Below are the code and all the weights of a small trained network. Each question names an input and a class and asks about switching units off, where a switched-off unit gives its printed mean instead of its output.

import numpy as np


def w(rows, s, z=0):
    codes = np.array(rows[::2]) - 128.0
    scale = np.full(codes.shape[1], s)
    scale[-1] = z or s
    return codes * scale


def norm(h):
    return h / np.sqrt((h * h).mean(-1, keepdims=True) + 1e-5)


def f(y):
    return np.maximum(y, 0)


def log_softmax(a):
    a = a - a.max(-1, keepdims=True)
    return a - np.log(np.exp(a).sum(-1, keepdims=True))


def net(x, mask):
    res = np.array(x, float).reshape(1, 6) / 4 @ E
    u = 0
    for l in range(4):
        y = f(norm(res) @ A[l][:, :-1].T + A[l][:, -1])
        res = res + np.where(mask[u : u + 7], y, B[l][:, -1]) @ B[l][:, :-1]
        u += 7
    return log_softmax(norm(res)[-1] @ U[:, :-1].T + U[:, -1])


A, B = {}, {}
E = w([
[227,102,35,137,85,167],'x0',
[128,128,128,128,128,126],'x1',
[128,128,128,128,128,128],'x2',
[208,96,187,84,164,57],'x3',
[125,124,175,142,56,136],'x4',
[136,12,136,245,149,132],'x5',
],0.013)
A[0] = w([
[94,131,89,117,252,134,27],'0.n0',
[64,150,175,119,164,136,121],'0.n1',
[110,120,207,144,44,137,2],'0.n2',
[131,131,103,140,182,136,33],'0.n3',
[141,110,186,109,170,112,98],'0.n4',
[49,134,97,151,126,151,31],'0.n5',
[100,113,153,183,171,123,57],'0.n6',
],0.028,0.0059)
B[0] = w([
[141,133,162,124,2,35,231],'0.n0',
[82,120,84,93,211,89,247],'0.n1',
[138,129,147,130,10,28,217],'0.n2',
[144,122,150,148,61,105,164],'0.n3',
[145,208,140,193,189,147,218],'0.n4',
[108,221,107,213,149,190,219],'0.n5',
[93,53,149,97,126,188,229],'0.n6',
],0.028,0.011)
A[1] = w([
[246,149,210,158,189,138,127],'1.n0',
[254,119,36,121,88,160,84],'1.n1',
[213,88,201,87,183,59,135],'1.n2',
[133,5,164,159,133,153,49],'1.n3',
[190,111,76,147,143,142,71],'1.n4',
[139,216,95,19,139,98,175],'1.n5',
[176,74,127,172,161,90,2],'1.n6',
],0.02,0.0046)
B[1] = w([
[108,212,105,177,127,176,200],'1.n0',
[96,117,91,150,199,3,218],'1.n1',
[60,173,95,194,80,158,205],'1.n2',
[232,10,142,129,156,172,189],'1.n3',
[100,103,111,124,165,95,158],'1.n4',
[232,67,173,99,108,215,248],'1.n5',
[128,129,157,65,74,158,154],'1.n6',
],0.021,0.011)
A[2] = w([
[157,95,175,13,132,249,66],'2.n0',
[128,128,143,62,65,62,33],'2.n1',
[48,121,199,81,200,116,3],'2.n2',
[87,90,124,63,239,53,60],'2.n3',
[67,114,226,81,203,72,45],'2.n4',
[128,122,143,47,145,184,78],'2.n5',
[148,117,109,110,154,136,62],'2.n6',
],0.019,0.0033)
B[2] = w([
[36,4,182,120,132,228,224],'2.n0',
[120,135,214,112,86,119,254],'2.n1',
[188,138,62,81,189,62,188],'2.n2',
[55,132,177,107,226,59,232],'2.n3',
[203,73,49,161,184,57,211],'2.n4',
[185,108,114,87,112,181,160],'2.n5',
[79,152,173,90,116,136,147],'2.n6',
],0.02,0.0071)
A[3] = w([
[130,24,146,132,154,219,35],'3.n0',
[92,141,67,48,182,76,40],'3.n1',
[91,252,67,156,125,227,35],'3.n2',
[176,160,85,147,116,143,5],'3.n3',
[158,163,159,41,106,183,200],'3.n4',
[160,107,138,82,13,36,4],'3.n5',
[89,175,116,50,201,198,83],'3.n6',
],0.022,0.0023)
B[3] = w([
[112,92,127,42,135,213,222],'3.n0',
[141,81,140,89,209,95,190],'3.n1',
[215,228,122,147,180,173,232],'3.n2',
[63,138,63,74,102,181,152],'3.n3',
[131,5,155,201,103,145,164],'3.n4',
[123,168,141,91,16,79,253],'3.n5',
[109,120,154,216,58,172,160],'3.n6',
],0.026,0.015)
U = w([
[159,246,78,195,162,192,250],'0',
[136,145,133,108,5,44,44],'1',
[117,87,82,97,238,44,116],'2',
[139,41,125,96,112,238,70],'3',
],0.016,0.002)

Each question gives the input, the list of numbers given to net, and the class t.
The units are the neurons (one row each of A and B). Each row of codes is followed by its name. A weight is (code - 128) times the scale printed after its matrix; where a second scale follows, it is the last column's (A, B and U).
mask holds one flag per neuron, layer by layer. A switched-off neuron (its flag False) gives its mean, the last column of its row in B, instead of its output. The means were averaged over made-up inputs and are rounded, as every weight is.
A unit's drop is (log p(t) with every unit on - log p(t) with that unit switched off) / (log p(t) with every unit on - log p(t) with every unit switched off).
The circuit of an input: a set's keep is (log p(t) with only the set's units on - log p(t) with every unit switched off) / (log p(t) with every unit on - log p(t) with every unit switched off). Starting from the 12 units with the biggest drops (on a tie, the unit counted first), units are removed one at a time, each time the one whose removal leaves the highest keep (on an exact tie, the one counted first), for as long as the keep stays at least 0.8.
circuit, biggest first: the units of the circuit, biggest drop first
most important unit: the unit with the biggest drop
top k neurons: the k neurons with the biggest drops, biggest first
k most important neurons of layer l: the k neurons of layer l with the biggest drops, biggest first
drop when u is switched off: that unit's drop, to one decimal
input [8,-3,5,-2,-2,-4], class 2: most important unit : 1.n1
input [6,-5,2,-1,5,-6], class 2: top 2 neurons : [0.n0 0.n2]
input [-2,3,6,4,4,3], class 0: top 3 neurons : [0.n4 0.n0 1.n0]
input [7,6,-3,5,-6,-7], class 2: circuit, biggest first : [0.n2 1.n1]
input [6,-5,-8,7,-6,-7], class 0: 4 most important neurons of layer 1 : [1.n2 1.n0 1.n1 1.n3]
input [2,-5,4,7,-7,-4], class 0: 2 most important neurons of layer 1 : [1.n0 1.n2]
input [8,3,6,-5,-8,5], class 1: top 4 neurons : [0.n3 0.n1 0.n0 0.n4]
input [7,-7,-8,-3,3,-7], class 2: top 4 neurons : [0.n0 0.n2 1.n1 0.n1]
input [1,6,4,-1,-3,-4], class 3: top 3 neurons : [0.n2 1.n5 1.n1]
input [-4,2,3,-2,-8,8], class 1: top 3 neurons : [0.n0 1.n5 0.n3]
input [4,4,6,-6,3,-7], class 3: top 2 neurons : [1.n5 0.n4]
input [0,6,4,-7,-6,4], class 0: top 3 neurons : [0.n5 0.n2 3.n2]
input [-8,8,7,0,-7,4], class 2: top 2 neurons : [0.n1 0.n6]
input [2,2,-6,-6,1,5], class 0: top 2 neurons : [0.n5 1.n5]
input [-6,0,0,-8,6,1], class 0: circuit, biggest first : [0.n5]
input [2,7,-4,-2,-7,6], class 1: top 2 neurons : [0.n0 1.n5]
input [-6,5,1,-3,5,-7], class 3: top 3 neurons : [1.n5 1.n1 0.n0]
input [-2,2,7,-8,8,0], class 0: top 2 neurons : [0.n5 0.n0]
input [-4,1,-3,4,5,-8], class 3: top 2 neurons : [1.n5 0.n0]
input [-3,-2,-2,-3,4,-8], class 3: circuit, biggest first : [1.n5]
input [6,-3,-3,-5,-2,1], class 2: 3 most important neurons of layer 0 : [0.n4 0.n0 0.n6]
input [3,7,-7,-7,-8,-1], class 1: 2 most important neurons of layer 0 : [0.n0 0.n4]
input [8,-8,-4,-6,-8,-2], class 1: 3 most important neurons of layer 3 : [3.n5 3.n2 3.n0]
input [-7,-6,0,-5,6,6], class 2: 2 most important neurons of layer 1 : [1.n5 1.n2]
input [0,5,-1,8,-7,1], class 0: 2 most important neurons of layer 0 : [0.n4 0.n2]
input [0,1,-3,-1,3,-5], class 3: drop when 0.n0 is switched off : 0.1
input [-6,-4,-5,-1,2,5], class 2: most important unit : 0.n1
